Below is a small trained network, with its code and all its weights. Each question gives an input and a class and asks what happens when units are switched off, that is, made to give their printed mean instead of their output.

import numpy as np


def w(rows, s, z=0):
    codes = np.array(rows[::2]) - 128.0
    scale = np.full(codes.shape[1], s)
    scale[-1] = z or s
    return codes * scale


def norm(h):
    return h / np.sqrt((h * h).mean(-1, keepdims=True) + 1e-5)


def f(y):
    return np.maximum(y, 0)


def log_softmax(a):
    a = a - a.max(-1, keepdims=True)
    return a - np.log(np.exp(a).sum(-1, keepdims=True))


def net(x, mask):
    res = np.array(x, float).reshape(1, 6) / 4 @ E
    u = 0
    for l in range(3):
        y = f(norm(res) @ A[l][:, :-1].T + A[l][:, -1])
        res = res + np.where(mask[u : u + 8], y, B[l][:, -1]) @ B[l][:, :-1]
        u += 8
    return log_softmax(norm(res)[-1] @ U[:, :-1].T + U[:, -1])


A, B = {}, {}
E = w([
[87,147,2,155,167,96,197,105],'x0',
[124,126,131,130,131,128,126,124],'x1',
[30,238,111,65,182,135,130,193],'x2',
[127,129,129,128,124,130,130,125],'x3',
[107,209,190,196,93,36,118,112],'x4',
[128,128,129,124,127,129,129,125],'x5',
],0.00094)
A[0] = w([
[108,131,32,165,158,84,196,77,169],'L0N0',
[197,3,84,130,137,171,133,102,173],'L0N1',
[70,196,98,34,198,213,102,196,95],'L0N2',
[145,170,151,225,75,29,103,87,97],'L0N3',
[117,111,119,74,178,175,110,90,112],'L0N4',
[71,150,173,121,140,62,145,155,2],'L0N5',
[79,178,183,138,130,40,150,128,50],'L0N6',
[68,192,151,102,181,102,112,196,50],'L0N7',
],0.0017,0.00096)
B[0] = w([
[166,103,111,188,149,123,235,100,232],'L0N0',
[166,249,115,174,111,219,75,146,240],'L0N1',
[111,56,203,127,131,24,159,118,253],'L0N2',
[125,44,153,114,142,61,161,197,218],'L0N3',
[140,92,136,157,99,95,133,127,174],'L0N4',
[214,175,56,120,104,171,79,128,156],'L0N5',
[202,151,94,139,82,176,69,125,184],'L0N6',
[157,163,133,127,109,235,80,99,200],'L0N7',
],0.0021,0.0018)
A[1] = w([
[148,220,14,171,157,157,137,116,56],'L1N0',
[67,143,160,49,161,122,126,123,225],'L1N1',
[189,7,164,134,105,112,84,117,49],'L1N2',
[160,167,173,157,68,171,58,115,225],'L1N3',
[96,254,138,151,101,100,108,126,90],'L1N4',
[90,89,166,43,143,127,116,162,2],'L1N5',
[60,88,56,106,199,85,226,106,21],'L1N6',
[139,81,175,52,116,178,59,139,86],'L1N7',
],0.0023,0.00058)
B[1] = w([
[73,98,241,174,46,167,167,92,224],'L1N0',
[174,50,104,162,120,114,144,103,195],'L1N1',
[56,194,140,114,130,144,159,106,226],'L1N2',
[74,201,48,72,156,87,103,148,251],'L1N3',
[152,72,148,84,121,75,71,126,200],'L1N4',
[201,85,139,210,121,112,169,153,182],'L1N5',
[179,202,140,79,124,180,5,148,223],'L1N6',
[136,84,122,139,205,52,162,169,228],'L1N7',
],0.0024,0.002)
A[2] = w([
[236,147,108,78,117,128,8,117,78],'L2N0',
[179,196,53,43,187,205,30,164,177],'L2N1',
[136,211,86,135,70,62,120,104,106],'L2N2',
[162,66,94,208,93,22,211,106,57],'L2N3',
[100,72,117,136,56,196,163,113,2],'L2N4',
[40,204,222,106,69,16,151,113,159],'L2N5',
[59,189,209,160,88,47,108,143,132],'L2N6',
[137,121,64,180,152,61,228,80,109],'L2N7',
],0.0018,0.00097)
B[2] = w([
[4,188,39,55,152,127,118,158,182],'L2N0',
[49,201,154,88,73,41,42,98,226],'L2N1',
[179,65,178,151,173,88,175,164,188],'L2N2',
[98,119,130,46,180,121,76,191,195],'L2N3',
[170,120,211,187,88,117,185,80,145],'L2N4',
[137,105,95,164,104,226,180,68,250],'L2N5',
[162,111,72,157,130,234,155,80,231],'L2N6',
[94,112,166,37,163,86,79,184,177],'L2N7',
],0.0024,0.0022)
U = w([
[44,220,95,33,118,114,6,127,82],'0',
[176,115,136,228,68,232,210,35,254],'1',
[174,13,173,124,213,2,176,227,31],'2',
],0.0067,0.00024)

Each question gives the input, the list of numbers given to net, and the class t.
The units are the neurons (one row each of A and B). Each row of codes is followed by its name. A weight is (code - 128) times the scale printed after its matrix; where a second scale follows, it is the last column's (A, B and U).
mask holds one flag per neuron, layer by layer. A switched-off neuron (its flag False) gives its mean, the last column of its row in B, instead of its output. The means were averaged over made-up inputs and are rounded, as every weight is.
A unit's drop is (log p(t) with every unit on - log p(t) with that unit switched off) / (log p(t) with every unit on - log p(t) with every unit switched off).
most important unit: the unit with the biggest drop
top k neurons: the k neurons with the biggest drops, biggest first
top k neurons in layer l: the k neurons of layer l with the biggest drops, biggest first
drop of u: that unit's drop, to one decimal
input [8,7,1,-3,6,-5], class 1: top 3 neurons -> [L1N0 L1N6 L1N7]
input [7,3,3,-8,7,-2], class 1: top neuron -> [L1N0]
input [-5,0,-6,0,-1,8], class 0: top 3 neurons -> [L0N1 L0N2 L1N0]
input [0,-2,-3,1,-8,-4], class 0: top 3 neurons -> [L0N1 L0N0 L2N1]
input [5,3,0,8,2,6], class 2: top 2 neurons -> [L0N0 L0N1]
input [-2,-8,1,-8,-6,0], class 2: top 2 neurons in layer 1 -> [L1N7 L1N6]
input [1,7,3,-6,8,-6], class 1: top 2 neurons -> [L1N6 L2N5]
input [1,3,0,-6,7,-4], class 2: top 2 neurons -> [L0N3 L1N0]
input [-8,6,-6,-8,-1,-2], class 0: top 3 neurons -> [L1N0 L0N2 L1N3]
input [1,-7,-3,-4,8,-7], class 2: top 2 neurons in layer 2 -> [L2N3 L2N7]
input [1,4,0,6,-2,-8], class 1: top 2 neurons -> [L0N1 L1N0]
input [3,-4,-4,-6,1,8], class 2: top 3 neurons in layer 0 -> [L0N3 L0N0 L0N7]
input [4,1,-1,-6,2,0], class 2: top 2 neurons -> [L0N0 L2N1]
input [1,0,0,-6,7,6], class 2: top 3 neurons in layer 1 -> [L1N0 L1N6 L1N2]
input [2,7,-5,-7,6,-8], class 2: most important unit -> L2N3
input [-4,-2,-6,1,0,6], class 0: top 4 neurons -> [L0N1 L0N2 L1N0 L1N3]
input [5,0,4,0,2,7], class 1: drop of L1N0 -> 1.7
input [-3,5,-8,3,-6,7], class 0: drop of L0N1 -> 1.0
input [-6,5,-2,4,-2,-2], class 0: drop of L0N4 -> 0.0
